Below is a small trained network, with its code and all its weights. Each question gives an input and a class and asks what happens when units are switched off, that is, made to give their printed mean instead of their output.

import numpy as np


def w(rows, s, z=0):
    codes = np.array(rows[::2]) - 128.0
    scale = np.full(codes.shape[1], s)
    scale[-1] = z or s
    return codes * scale


def f(y):
    return np.maximum(y, 0)


def log_softmax(a):
    a = a - a.max(-1, keepdims=True)
    return a - np.log(np.exp(a).sum(-1, keepdims=True))


def net(x, mask):
    res = np.array(x, float).reshape(1, 6) / 4 @ E
    y = f(res @ A[0][:, :-1].T + A[0][:, -1])
    res = res + np.where(mask, y, B[0][:, -1]) @ B[0][:, :-1]
    return log_softmax(res[-1] @ U[:, :-1].T + U[:, -1])


A, B = {}, {}
E = w([
[74,129,65,85,97,211,221,67,156,64],'x0',
[171,79,126,129,122,141,128,117,145,136],'x1',
[254,200,118,117,210,199,174,124,76,147],'x2',
[141,104,102,53,86,115,117,253,52,20],'x3',
[106,75,204,73,219,54,153,61,111,92],'x4',
[46,72,11,138,225,127,113,187,120,169],'x5',
],0.01)
A[0] = w([
[144,173,125,113,67,127,134,103,143,116,71],'n1',
[71,121,100,70,137,182,200,43,154,46,78],'n2',
[134,137,115,254,103,163,136,104,146,155,48],'n3',
[220,164,132,100,178,166,203,123,81,144,114],'n4',
[125,109,103,113,87,152,137,215,66,144,76],'n5',
[132,138,96,95,86,86,118,137,95,93,130],'n6',
[50,50,152,162,55,94,145,91,103,117,124],'n7',
[105,187,76,79,118,209,213,91,141,111,84],'n8',
[120,103,124,72,103,144,160,155,106,99,101],'n9',
[150,158,183,194,154,66,32,164,68,168,117],'n10',
[158,144,139,162,124,83,58,162,134,161,89],'n11',
[169,136,64,190,52,188,118,177,159,127,127],'n12',
[96,101,200,44,205,84,163,67,131,80,120],'n13',
[150,107,93,84,114,137,123,212,105,54,71],'n14',
[146,74,146,62,140,145,84,202,116,27,65],'n15',
[78,111,112,116,73,115,107,105,200,88,126],'n16',
[193,124,148,157,152,84,19,123,67,170,95],'n17',
[159,101,165,151,133,94,43,163,117,165,5],'n18',
[118,94,59,82,82,185,182,78,166,132,85],'n19',
[159,165,165,95,61,125,112,80,165,99,26],'n20',
[197,133,205,124,70,128,132,81,64,121,115],'n21',
[119,205,97,134,81,139,90,164,149,154,87],'n22',
[120,164,104,195,127,132,133,76,200,214,86],'n23',
[202,162,85,113,209,178,150,129,86,148,141],'n24',
[82,41,12,154,186,175,82,177,81,196,160],'n25',
[142,165,178,150,75,107,119,102,99,90,52],'n26',
[83,164,171,134,190,141,137,70,215,179,94],'n27',
[84,59,121,92,41,78,102,141,216,151,134],'n28',
[116,70,165,67,209,70,157,84,108,106,127],'n29',
[157,145,187,107,41,153,47,58,104,91,79],'n30',
[128,183,73,169,62,193,66,189,177,175,92],'n31',
[206,153,127,60,202,223,172,111,109,125,103],'n32',
[38,115,101,141,179,178,142,145,107,155,145],'n33',
[107,138,84,165,75,196,122,122,135,116,80],'n34',
[69,130,164,159,155,140,154,26,204,198,99],'n35',
[154,173,182,125,60,82,196,104,151,123,40],'n36',
[117,67,98,106,227,102,133,130,138,115,135],'n37',
[133,99,108,188,189,133,165,108,159,187,105],'n38',
[54,116,148,172,95,117,59,87,183,127,133],'n39',
[96,84,139,81,77,105,93,149,170,100,85],'n40',
[94,52,122,90,38,76,86,127,210,137,152],'n41',
],0.0088,0.0017)
B[0] = w([
[130,89,112,106,131,89,94,101,158,88,169],'n1',
[122,2,129,165,198,139,174,176,181,89,224],'n2',
[167,156,175,104,130,139,130,126,151,156,186],'n3',
[48,210,89,191,153,129,149,109,79,152,220],'n4',
[152,155,158,84,92,149,100,120,153,142,204],'n5',
[176,142,201,100,122,202,134,172,117,110,177],'n6',
[108,160,76,212,191,155,130,95,66,195,195],'n7',
[106,68,142,174,186,127,170,166,138,77,215],'n8',
[180,117,166,108,116,174,100,122,159,87,177],'n9',
[130,48,104,199,185,158,213,161,202,73,229],'n10',
[143,58,102,166,181,132,167,139,144,100,191],'n11',
[139,117,171,85,83,85,197,60,106,183,218],'n12',
[147,93,217,75,55,67,191,104,60,191,209],'n13',
[175,145,175,132,112,198,86,193,129,103,222],'n14',
[198,176,194,103,76,208,64,193,111,83,224],'n15',
[99,166,100,176,173,152,161,132,83,100,191],'n16',
[107,49,121,178,166,147,175,157,146,102,217],'n17',
[101,62,137,157,128,142,162,170,164,90,193],'n18',
[119,72,99,115,152,166,176,158,173,101,202],'n19',
[76,117,62,96,97,105,68,104,172,59,188],'n20',
[81,151,80,96,104,86,92,130,124,109,215],'n21',
[148,112,164,79,148,94,175,103,87,153,186],'n22',
[189,172,168,76,109,180,86,205,159,105,212],'n23',
[56,201,90,187,168,110,114,125,32,160,217],'n24',
[35,153,72,83,47,86,47,80,190,96,248],'n25',
[84,118,108,104,128,92,72,106,153,97,182],'n26',
[180,172,201,112,128,150,94,186,179,122,205],'n27',
[80,201,103,166,163,115,147,126,69,156,207],'n28',
[173,90,164,24,54,81,165,70,103,234,200],'n29',
[70,130,37,88,89,86,63,91,166,104,205],'n30',
[183,76,176,59,37,39,209,64,72,225,226],'n31',
[120,163,94,188,167,127,135,128,38,117,220],'n32',
[111,108,84,120,95,124,81,83,208,108,193],'n33',
[155,58,186,105,125,78,188,107,119,143,186],'n34',
[223,156,185,114,139,179,71,154,131,108,227],'n35',
[98,152,70,114,133,89,80,89,200,78,190],'n36',
[92,165,105,82,102,69,106,82,158,135,188],'n37',
[124,161,122,85,69,157,97,157,114,72,188],'n38',
[130,198,156,168,191,162,128,106,75,124,193],'n39',
[103,197,152,185,129,172,164,123,86,109,185],'n40',
[108,200,120,186,184,137,156,88,72,160,209],'n41',
],0.0066,0.014)
U = w([
[91,227,99,230,174,147,164,108,42,137,254],'0',
[155,87,195,70,92,42,219,82,100,183,241],'1',
[196,178,191,119,126,233,70,172,154,88,9],'2',
[62,133,28,100,111,66,55,88,205,84,80],'3',
[114,4,123,208,188,157,219,157,182,74,31],'4',
],0.011,0.00059)

Each question gives the input, the list of numbers given to net, and the class t.
The units are the neurons (one row each of A and B). Each row of codes is followed by its name. A weight is (code - 128) times the scale printed after its matrix; where a second scale follows, it is the last column's (A, B and U).
mask holds one flag per neuron, in row order. A switched-off neuron (its flag False) gives its mean, the last column of its row in B, instead of its output. The means were averaged over made-up inputs and are rounded, as every weight is.
A unit's drop is (log p(t) with every unit on - log p(t) with that unit switched off) / (log p(t) with every unit on - log p(t) with every unit switched off).
The circuit of an input: a set's keep is (log p(t) with only the set's units on - log p(t) with every unit switched off) / (log p(t) with every unit on - log p(t) with every unit switched off). Starting from the 12 units with the biggest drops (on a tie, the unit counted first), units are removed one at a time, each time the one whose removal leaves the highest keep (on an exact tie, the one counted first), for as long as the keep stays at least 0.8.
circuit, biggest first: the units of the circuit, biggest drop first
k most important neurons: the k neurons with the biggest drops, biggest first
drop when u is switched off: that unit's drop, to one decimal
input [8,0,4,-8,-1,3], class 2: 3 most important neurons => [n35 n23 n27]
input [-5,-3,4,-8,2,8], class 2: circuit, biggest first => [n23]
input [7,1,-4,-4,0,-5], class 4: 2 most important neurons => [n2 n25]
input [-5,-5,-2,8,7,2], class 2: 3 most important neurons => [n15 n31 n14]
input [-8,2,-2,-7,-1,-5], class 4: 2 most important neurons => [n10 n17]
input [1,6,0,4,6,6], class 1: 2 most important neurons => [n29 n13]
input [7,2,-7,-3,1,7], class 0: 2 most important neurons => [n7 n41]
input [7,1,7,3,-7,8], class 3: 2 most important neurons => [n25 n33]
input [8,6,4,-2,-8,7], class 1: 3 most important neurons => [n31 n12 n34]
input [-3,3,-8,3,4,-8], class 0: 4 most important neurons => [n41 n7 n40 n28]
input [-1,5,-6,-7,-1,7], class 2: 2 most important neurons => [n35 n23]
input [8,1,-3,-8,4,-7], class 2: 4 most important neurons => [n35 n27 n23 n10]
input [0,-7,4,5,-6,-3], class 1: 2 most important neurons => [n31 n12]
input [-4,-5,-7,7,-2,-8], class 3: 3 most important neurons => [n30 n20 n26]
input [7,-4,-3,-2,6,-2], class 4: circuit, biggest first => [n2]
input [7,2,6,-1,-6,-5], class 4: 3 most important neurons => [n8 n2 n19]
input [-6,4,5,4,5,6], class 3: 2 most important neurons => [n25 n37]
input [6,0,8,6,8,-8], class 0: drop when n31 is switched off => 0.5
input [4,3,4,-6,2,-7], class 3: drop when n21 is switched off => 0.2
input [-6,5,-2,8,1,8], class 2: drop when n6 is switched off => 0.1
input [-6,-6,2,-4,3,4], class 4: drop when n10 is switched off => 0.4
input [-5,-2,0,-4,-1,3], class 4: circuit, biggest first => [n10]
